Group and class of each row:
[-0.37, 2.49, 1.04, 0.39, -0.47, 1.74, -0.44, 0.55, 0.80, -0.78, 2.09, 2.11, -0.35, 0.08, 1.10, 1.05, 0.56, -1.56, -0.76, -2.40, 0.82, -0.62, -1.04, 0.67, -0.45, 0.36, 0.48, -0.33, 2.11, -0.24, 0.05, -0.27, 2.55, -0.74, 1.76, -0.07, 1.28, 0.49, 0.45, 0.54, 0.46, 0.55, -0.01, -0.21, -0.30, -1.54, 1.04, 0.26, 0.40, -0.43, -0.68, 0.44, 0.58, 0.85] : D > Jf
[-0.55, -0.24, 0.27, -0.41, 0.22, 2.27, -0.63, -0.43, 1.10, -2.41, 1.88, 2.62, -0.01, 1.63, -1.92, 0.39, -1.97, 0.42, 1.70, -1.41, 1.67, -0.66, 2.18, -0.15, -0.12, -0.99, 0.89, 0.99, 2.41, -4.87, 1.47, 1.35, -0.72, 3.62, 3.58, -1.29, 2.07, 0.06, -0.09, 2.78, -2.11, 0.16, -1.68, -0.05, -0.83, -3.81, 1.10, 0.03, 0.52, 2.95, -2.61, -0.35, 0.48, 0.44] : P > CQ
[-1.42, -1.61, -0.72, 2.01, -0.59, -0.67, -0.35, 0.13, 0.37, -0.39, 1.10, -0.19, 0.74, 0.18, 0.93, -1.07, -0.30, -0.36, 0.19, 0.17, 0.24, 1.44, -0.21, -1.28, 0.20, 0.21, 0.03, -0.11, -0.37, -0.85, 0.70, 1.84, 0.03, 2.12, 0.32, -0.20, 0.11, -0.35, 1.22, 0.44, 0.59, 1.89, -2.46, 1.06, 0.15, 1.07, -1.40, -1.07, -0.23, 0.03, -0.52, 2.02, -1.83, -0.11] : P > CQ
[-0.44, -0.10, 1.30, 0.14, 0.23, -0.65, -0.12, 0.98, -0.31, -0.20, 0.11, 2.85, -1.50, 0.42, 0.78, -2.25, -2.59, -0.76, 0.66, -2.08, 0.35, 0.40, -0.88, -0.48, -1.02, 0.36, 1.02, -0.07, -0.35, 0.47, -1.71, 2.64, 0.54, 1.11, 1.63, -0.32, 0.03, 1.24, -0.45, -0.22, 0.51, 0.25, 0.65, -1.57, 0.14, -1.62, 0.57, -0.47, -1.74, -0.23, -4.62, -1.68, -2.41, 1.13] : D > Jf
[-0.17, 1.30, 0.64, -0.42, 0.67, -2.83, -1.31, 0.84, -0.35, -0.94, 0.57, 2.30, -1.95, 0.03, 1.03, 0.20, 0.65, -0.37, -0.66, -3.23, 0.21, 0.66, -2.69, 0.08, -1.16, 0.68, 0.79, -0.78, -0.67, 0.13, -1.23, 1.39, 0.09, 0.56, -0.26, -0.91, 0.04, -0.18, -0.39, -0.44, 1.33, 1.62, -1.36, -0.55, -0.34, -0.93, 1.64, -0.74, 0.38, 0.93, -1.82, 0.66, -3.00, 0.45] : D > Qj
[-0.02, -3.29, 0.56, -0.57, 0.40, -3.14, 1.33, -0.71, -1.12, 1.08, 0.55, -0.60, -3.35, -0.19, 2.44, -4.23, -2.69, -1.75, 1.51, 0.11, -2.81, 1.12, -2.67, -1.54, -1.71, 1.60, 2.46, 0.06, -3.01, 1.53, -1.21, 1.82, 3.11, -1.77, 0.45, -0.98, -2.91, 1.93, 0.10, -2.70, -0.44, -2.11, -1.79, -2.40, 0.32, 1.17, -0.55, 0.04, -3.46, -0.52, -2.59, -1.64, -3.11, -1.73] : D > Jf
[-0.74, 0.65, 1.28, 0.43, -0.42, -0.70, 0.30, 1.24, -1.31, 0.30, 0.12, 0.75, -0.67, -0.02, 1.22, -1.38, 0.17, -1.09, -0.71, -0.78, 0.15, 1.46, -1.59, -0.47, 0.30, 0.69, 1.22, -0.31, -0.77, 0.08, -1.07, 2.21, 2.14, -0.53, 0.66, -0.32, 0.11, -0.09, 1.25, -0.88, 1.67, -0.78, -0.12, -0.60, 0.46, -0.06, 1.81, 0.28, -0.35, -0.44, -0.35, -6.36, -1.96, 1.16] : D > Jf
[-0.56, -1.32, 0.18, -1.27, 1.35, 0.53, 0.50, 0.52, 0.04, -0.60, 1.52, 2.27, -3.60, 0.54, 0.77, -2.07, -1.77, 0.16, 0.60, -1.76, -0.50, 0.65, -0.33, 0.30, 0.43, 0.69, 0.71, 0.02, 2.52, 0.35, -0.46, 0.65, 1.01, -2.07, 1.07, -0.75, -0.53, 1.38, 0.34, -0.44, 0.73, 0.62, -2.46, 1.14, 0.79, -0.02, 0.55, -0.21, -1.73, 1.04, -1.57, -2.49, -0.81, -0.50] : D > Qj
[-0.21, -1.26, 1.16, 1.17, 0.43, -2.02, 0.46, -0.69, -1.41, -0.03, -0.57, -2.49, -2.21, -0.41, 0.87, -0.83, -0.61, 0.09, 0.88, -0.49, -1.84, 0.03, 0.36, -0.44, -1.13, -0.10, 2.08, 0.18, -3.95, -2.09, -0.07, 3.29, -0.17, 4.11, -1.05, -0.50, -0.50, -0.28, -0.22, -1.11, -1.22, -0.35, -1.66, 1.58, -0.34, -0.49, -0.17, -0.48, -1.26, 0.19, -2.53, 0.99, -3.40, -0.56] : P > CQ
[-1.54, 3.90, 3.82, 1.02, 0.54, -0.02, 0.32, 1.14, 2.47, -0.35, 1.30, 1.56, 2.20, 0.43, -0.78, 2.57, 0.99, -0.18, 0.84, -1.33, 1.35, -0.65, 0.84, 1.49, -0.40, 0.01, -2.48, 0.58, 1.32, -1.75, 0.00, -0.20, -0.98, -0.19, 2.51, -0.04, 2.66, -0.40, 2.44, 1.35, -0.99, 0.48, -1.15, -0.41, -2.16, -0.91, 1.93, -0.57, 3.97, 0.05, 0.93, 4.55, 0.04, 1.01] : P > CQ
[-0.33, 1.50, 1.11, -0.02, 0.09, -1.16, -1.06, -0.27, -0.48, -0.26, 0.29, 1.26, -4.16, -0.46, 1.28, -0.36, -0.48, -1.01, -1.18, -2.08, -0.30, 0.71, -0.49, 0.38, -1.51, -0.12, 1.24, 0.09, -0.55, -0.16, -0.61, 0.57, -0.19, 0.87, 0.28, 0.69, 0.80, 0.32, 0.86, -0.47, -0.16, 1.17, -1.01, 0.62, -0.24, -0.72, 0.15, -0.17, -0.11, -0.23, -2.26, 0.78, -2.17, -0.45] : D > Qj
[-0.07, -2.09, -0.91, 1.35, -0.95, -2.48, 1.05, 0.08, -0.33, 0.36, 0.72, 0.25, -0.16, 0.16, -1.44, -0.56, 0.52, -0.92, 0.44, -1.05, 0.30, 0.11, -1.20, -0.71, 0.88, 0.60, 0.39, 0.32, -0.73, -0.28, 0.82, 0.80, 0.65, -0.41, 0.69, -0.09, -0.69, 0.28, 2.89, -0.52, 0.20, 0.54, -1.78, -1.42, -0.55, 1.01, 0.71, -0.59, 0.31, 0.04, 0.40, 3.70, -2.04, -1.14] : P > CQ
[-0.01, -1.55, 1.04, -1.18, 0.93, 1.17, 0.84, -0.17, 0.45, 1.57, 0.92, 0.34, -1.08, -0.38, 3.02, -2.72, -0.13, -1.36, 0.10, -1.87, -2.02, 0.52, -1.50, -0.24, -0.29, 1.23, 1.29, -0.86, -0.83, 0.97, 0.26, -0.17, 2.32, -3.04, 0.59, -0.95, -1.54, 1.33, 0.52, -0.92, -0.43, -0.88, -2.91, 1.43, 1.58, 0.99, -0.50, -1.09, -0.56, 0.11, 1.34, -1.29, 0.37, -2.62] : D > Jf
[-0.71, 2.93, 0.01, 0.57, 1.45, -2.73, -0.48, 0.94, 0.28, -1.04, 0.66, 1.93, -0.78, -0.80, 0.59, 1.79, 0.91, -1.70, -1.27, -2.95, 1.09, 0.76, -0.37, 1.25, -0.55, 0.33, -0.14, -0.80, 0.34, 0.29, -1.06, 0.37, 0.61, 0.17, 1.88, -0.23, 1.90, -0.40, 1.18, 1.26, 1.79, 1.77, 0.44, 0.20, -1.11, -0.59, 1.59, -0.41, -0.08, -0.96, -0.46, 2.45, -1.38, 2.11] : D > Jf
[-1.61, 2.72, 1.58, 2.63, 0.24, -1.95, -0.57, 0.89, 0.04, -0.13, 1.43, 0.68, 0.11, -0.37, 0.42, 1.74, 1.58, 0.35, -0.62, -1.69, 1.58, 1.11, 0.36, 1.17, -1.63, -0.44, -0.71, 0.54, 0.13, -1.65, 0.44, 2.44, 0.29, 2.92, 1.06, -0.04, 3.35, -1.16, 0.23, 1.48, 0.89, 2.78, -1.01, -0.31, -1.28, -0.90, 0.06, 0.20, 1.85, -0.10, -0.49, 4.35, -1.29, 0.63] : P > CQ
